[128 = 0]

[122 115  87 159 104  38 100 141  77 125 132 115 164 159 118 147 162 108
 144 127 122 113  91] : <1>
[102  91  84 142 116  54 122 137  59 133  99 108 143 170 100 117 136 118
  71 144 108 133 117] : <3>
[111  98  94 178 152 101  98 125  97 116 115 128 120 141 128 153 142  97
  77 165 116 113 104] : <1>
[128 150  83 137  92 113 136 124 132 134 178 128 136 190 115 128 125 145
 122 157 116 136 104] : <3>
[140  89  73 132 119  67 103 124 103 120 136 116 159 151 145 149 164 147
 120 122 156 113  77] : <1>
[173 125  73 164  83  77 111  90 116 157 166 100 182 186 149 137 141 169
  86 156 119 124  52] : <3>
[113 107  92 178 107  57 108 125  93 132 143 143 166 124 102 140 153 109
  84 131  99 124  68] : <1>
[120 116  72 148 119  56 130  99  78 143 120 141 126 212 127 129 137 127
  56 176 117 128 122] : <1>
[146  89  93 109 118  70 113 112  79 139 140 115 169 158 140 126 166 103
 108 128 154 130 131] : <3>
[128  91 140 133 182  96  96 115 104 126 114 162 137 123 110 117 126 101
  57 179 123 151 112] : <3>
[115  69 110 158 144  75  99 111  85 136 144  86 138 118 133 117 112 140
  70 153 126 134  89] : <3>
[158 129  99 160 105 106 108 176 142 152 155 127 180 140 143 137 172 131
 110 140 128 136  91] : <1>
[156 124  97 134 154  89 104 109 118 155 128 118 176 120 128 131 151 155
  95 152 125 134 103] : <3>
[148 106 127 144 133 123 148 122 113 134 128 106 133 154 102 121  96 133
  60 168 136 125  81] : <3>
[111  73 128  70 147  91 120 105  62 146  95 119 169 114 122  90  95 136
  94 160 139 130 175] : <3>
[130  98  96 146 166  85 115 141 108 109 108  77 142 140 135 117 106 124
  67 138 153 132  72] : <3>
[116 109  99 153 117 107  95 104 115 145 159 133 169 109 108 121 126 144
  92 167  98 142 111] : <3>
[159  63 112 156 166  64  92 107  70 136 144 116 162 139 115 128 141  98
  40 156 136 128 163] : <3>
[166 102 139  97 152 112 142 120  83 162 121 104 163 136  93 116 112 142
  78 148 143 143 129] : <3>
[ 95 114 119 118 130  62 121 119  91 139 104 137 143 144 122 108 114 121
  71 152 153 125  98] : <3>
[131 120 114 142 159  47 102 124 117 133 136 138 167 104 119 126 125 137
  91 142 145 133  79] : <3>
[151 115 125 157 115 127 128  96  78 176 137  95 166 125 107 122 109 124
 112 156 124 148  89] : <3>
[119  95 109 143 130  91 114  96  63 129 118 103 127 157 125 141 131 136
  91 153 131 127  69] : <3>
[153 109 104 132 144  62 131 102 123 148 126 120 164 142 110 117 144 133
  61 153 152 124 143] : <3>
[ 96 105  95 135  99  73  97 119 114 163 127 138 177 145  95  95 128 126
  95 151 116 157 107] : <3>
[106  84 107 125 123  52 117  99  82 143 119 123 137 165 111 132 115 122
 100 140 145 128 122] : <3>
[125  92 131  93 133 150 131  95  95 101 112  73 127 158 156 120  90  97
 130 166 166 144 115] : <3>
[142 108 143 118 169  67  97  91  56 140 121 101 129 175 114 124  74 111
  42 173 152 109  68] : <3>
[141  84  97 208 155  88 128 114 153 150 121 120 135 149 126 136 165 137
  80 147 131 112  73] : <1>
[150 116  51 147 126  73  86 111 144 162 142 122 163 165 105 132 123 139
  92 171 110 131 116] : <3>
[111 106 109 133 193  82 104 117  89 135 134 137 187  92 133  98 103 165
  75 136  97 139  85] : <3>
[119  78  70 191 121   9  92  87  64 123 162 141 156 154 106 147 158 110
  32 145  92 132  86] : <3>
[110 107 103 126 157 103 100 121  98 145 141 129 143 116 122  97 124 171
  78 159 110 139  97] : <3>
[112  65 119 132 155  63 104 141  86 132 114  70 155 106 135 107 117 114
  57 130 167 127 119] : <3>
[ 99 132 113 136 165  64 141 111  52 140 115 132 151 145 120  99 108 149
  44 164  97 148  89] : <3>
[108 105 124 181 136  76 130 120  65 132 115  97 148 120 106 125 138 130
  81 122 131 122 118] : <3>
[134 107 111 168 128  80 124  84  36 141 147 137 180 145 128 111 133 131
  70 167 102 132  90] : <3>
[149 106 129 122 159  90  93  99  75 124 141 122 149 139 127 121 102 103
  71 174 147 143  98] : <3>
[115  67 109 197 137  56 105 119  99 128 163  97 151 102 139 121 150 136
  75 143 118 116 103] : <1>
[156  77 146 181 161  41 103 102  73 143 150 109 185 114 100 102 120 105
  30 150 128 155  45] : <3>

[126 152  74 135 121 181 209 158 149 133 113 138 137 168 111 108 102 170
 134 103 109 153 163] : <42>
[123 132 105 121 112 142 135 123 133 109 130 130 125 115 110 144 124 184
 154 150 143 124 131] : <48>
[132 135  99 150 147 151 105 162 125  99 107 112 147 149 152 151 117 125
 120 138  98 154 170] : <33>
[128 147 112 142 128 140 113 148 125 129 100 119 145 145 140 157 102 124
 122 142  94 142 166] : <36>
[108 138 104 130 121 158 143 108 139 116 149 132 117 109 134 138 111 205
 151 124 107 142 136] : <48>
[109 143  82 116 142 158 113 134 146 143 123 148 108 129 186 154 111 161
 134 124  65 154 163] : <36>
[110 118 117 148 130 172 115 149 111 114 160 122 129 134 205 141  97 156
 102 121  67 173 178] : <33>
[127 134 144 137 126 102 153 118 152 131 115 132 172 132  69 140 143 122
 152 145 141 121 109] : <39>
[136 141  47 131 122 156 156 134 136 119  82  76 130 178 130 138  99 171
 109 139 121 127 184] : <50>
[140 137 103 137 136 168 177 169 154 117 134 137 147 107  97 133 148 168
 147 112 119 170  96] : <39>
[109 135  85 121 123 186 149 112 136 114 151 153 111 108 151 140 116 205
 158 129 101 159 127] : <48>
[131 145  89 122 125 138 154 129 138 103 116 129 141 110  46 151 159 168
 173 166 165 125 108] : <48>
[117 138 150 146 129 111 140 118 126 115 117 126 176 143  78 144 116 149
 152 152 114 142 169] : <36>
[123 146  74 136 144 180 109 176 128 107 131 138 126 125 139 153 131 163
 152 144 114 165 142] : <48>
[143 139  85 150 127 155 143 129 147 108 101  93 143 151 130 142 107 174
 116 137 118 137 132] : <50>
